Here is a tiny trained network, its code and every weight. The questions are about switching its units off for an input and a class, where a switched-off unit gives its printed mean instead of its output.

import numpy as np


def w(rows, s, z=0):
    codes = np.array(rows[::2]) - 128.0
    scale = np.full(codes.shape[1], s)
    scale[-1] = z or s
    return codes * scale


def f(y):
    return np.maximum(y, 0)


def log_softmax(a):
    a = a - a.max(-1, keepdims=True)
    return a - np.log(np.exp(a).sum(-1, keepdims=True))


def net(x, mask):
    res = np.array(x, float).reshape(1, 7) / 4 @ E
    y = f(res @ A[0][:, :-1].T + A[0][:, -1])
    res = res + np.where(mask, y, B[0][:, -1]) @ B[0][:, :-1]
    return log_softmax(res[-1] @ U[:, :-1].T + U[:, -1])


A, B = {}, {}
E = w([
[137,141,137,131,128],'x0',
[253,46,117,136,128],'x1',
[116,83,195,124,184],'x2',
[158,157,198,25,23],'x3',
[87,52,70,88,112],'x4',
[136,135,123,124,116],'x5',
[128,130,129,128,126],'x6',
],0.0062)
A[0] = w([
[113,141,65,242,215,174],'n0',
[78,111,103,64,116,21],'n1',
[233,161,61,168,86,253],'n2',
[78,26,70,68,105,119],'n3',
[2,238,119,118,145,89],'n4',
[116,82,213,105,192,158],'n5',
[176,95,199,32,22,159],'n6',
],0.0093,0.0035)
B[0] = w([
[71,137,254,74,76,233],'n0',
[168,77,177,152,95,146],'n1',
[66,113,125,52,230,217],'n2',
[168,143,162,45,126,186],'n3',
[216,25,148,107,241,205],'n4',
[106,142,17,97,127,183],'n5',
[59,62,169,156,151,254],'n6',
],0.009,0.0082)
U = w([
[150,129,158,109,152,226],'0',
[147,68,106,178,253,92],'1',
[63,136,105,171,194,251],'2',
[40,118,195,179,115,84],'3',
[100,147,124,148,160,205],'4',
[137,124,133,150,141,144],'5',
[41,155,51,142,202,129],'6',
[185,191,44,248,93,2],'7',
],0.0081,0.0039)

Each question gives the input, the list of numbers given to net, and the class t.
The units are the neurons (one row each of A and B). Each row of codes is followed by its name. A weight is (code - 128) times the scale printed after its matrix; where a second scale follows, it is the last column's (A, B and U).
mask holds one flag per neuron, in row order. A switched-off neuron (its flag False) gives its mean, the last column of its row in B, instead of its output. The means were averaged over made-up inputs and are rounded, as every weight is.
A unit's drop is (log p(t) with every unit on - log p(t) with that unit switched off) / (log p(t) with every unit on - log p(t) with every unit switched off).
The circuit of an input: a set's keep is (log p(t) with only the set's units on - log p(t) with every unit switched off) / (log p(t) with every unit on - log p(t) with every unit switched off). Starting from all 7 units, units are removed one at a time, each time the one whose removal leaves the highest keep (on an exact tie, the one counted first), for as long as the keep stays at least 0.8.
circuit, biggest first: the units of the circuit, biggest drop first
most important unit: the unit with the biggest drop
top k neurons: the k neurons with the biggest drops, biggest first
drop of u: that unit's drop, to one decimal
input [4,-8,-8,-6,-6,0,8], class 1: top neuron -> n4
input [0,-8,5,-5,-8,-6,-4], class 0: top 4 neurons -> n0; n4; n6; n2
input [-1,-5,4,-4,8,-1,-2], class 0: top 3 neurons -> n3; n6; n0
input [-3,4,0,8,5,4,5], class 3: top 3 neurons -> n6; n4; n5
input [6,-7,-7,3,-3,0,-3], class 1: top 2 neurons -> n4; n0
input [-6,-6,1,-3,-1,0,-1], class 1: top 2 neurons -> n4; n3
input [-7,0,-8,-8,-3,1,-2], class 3: top 2 neurons -> n0; n5
input [2,-8,-2,2,8,-6,6], class 0: top 2 neurons -> n3; n6
input [0,2,-6,-5,8,5,-1], class 0: circuit, biggest first -> n3; n0
input [8,0,-7,-8,-5,1,8], class 3: top 2 neurons -> n0; n5
input [2,3,-5,-7,-3,4,-1], class 3: top 3 neurons -> n0; n4; n5
input [7,6,5,7,-3,7,4], class 2: top 3 neurons -> n0; n6; n4
input [-2,4,3,-8,6,2,-6], class 3: top 2 neurons -> n0; n4
input [3,-6,1,-4,8,-2,-6], class 0: most important unit -> n3
input [5,5,1,-7,5,-2,-2], class 3: drop of n0 -> 0.9
input [0,5,3,-6,0,5,0], class 3: drop of n0 -> 0.9
input [5,-5,-1,1,1,0,5], class 1: drop of n4 -> 0.7
input [4,-7,3,5,-1,-1,5], class 1: drop of n4 -> 0.7
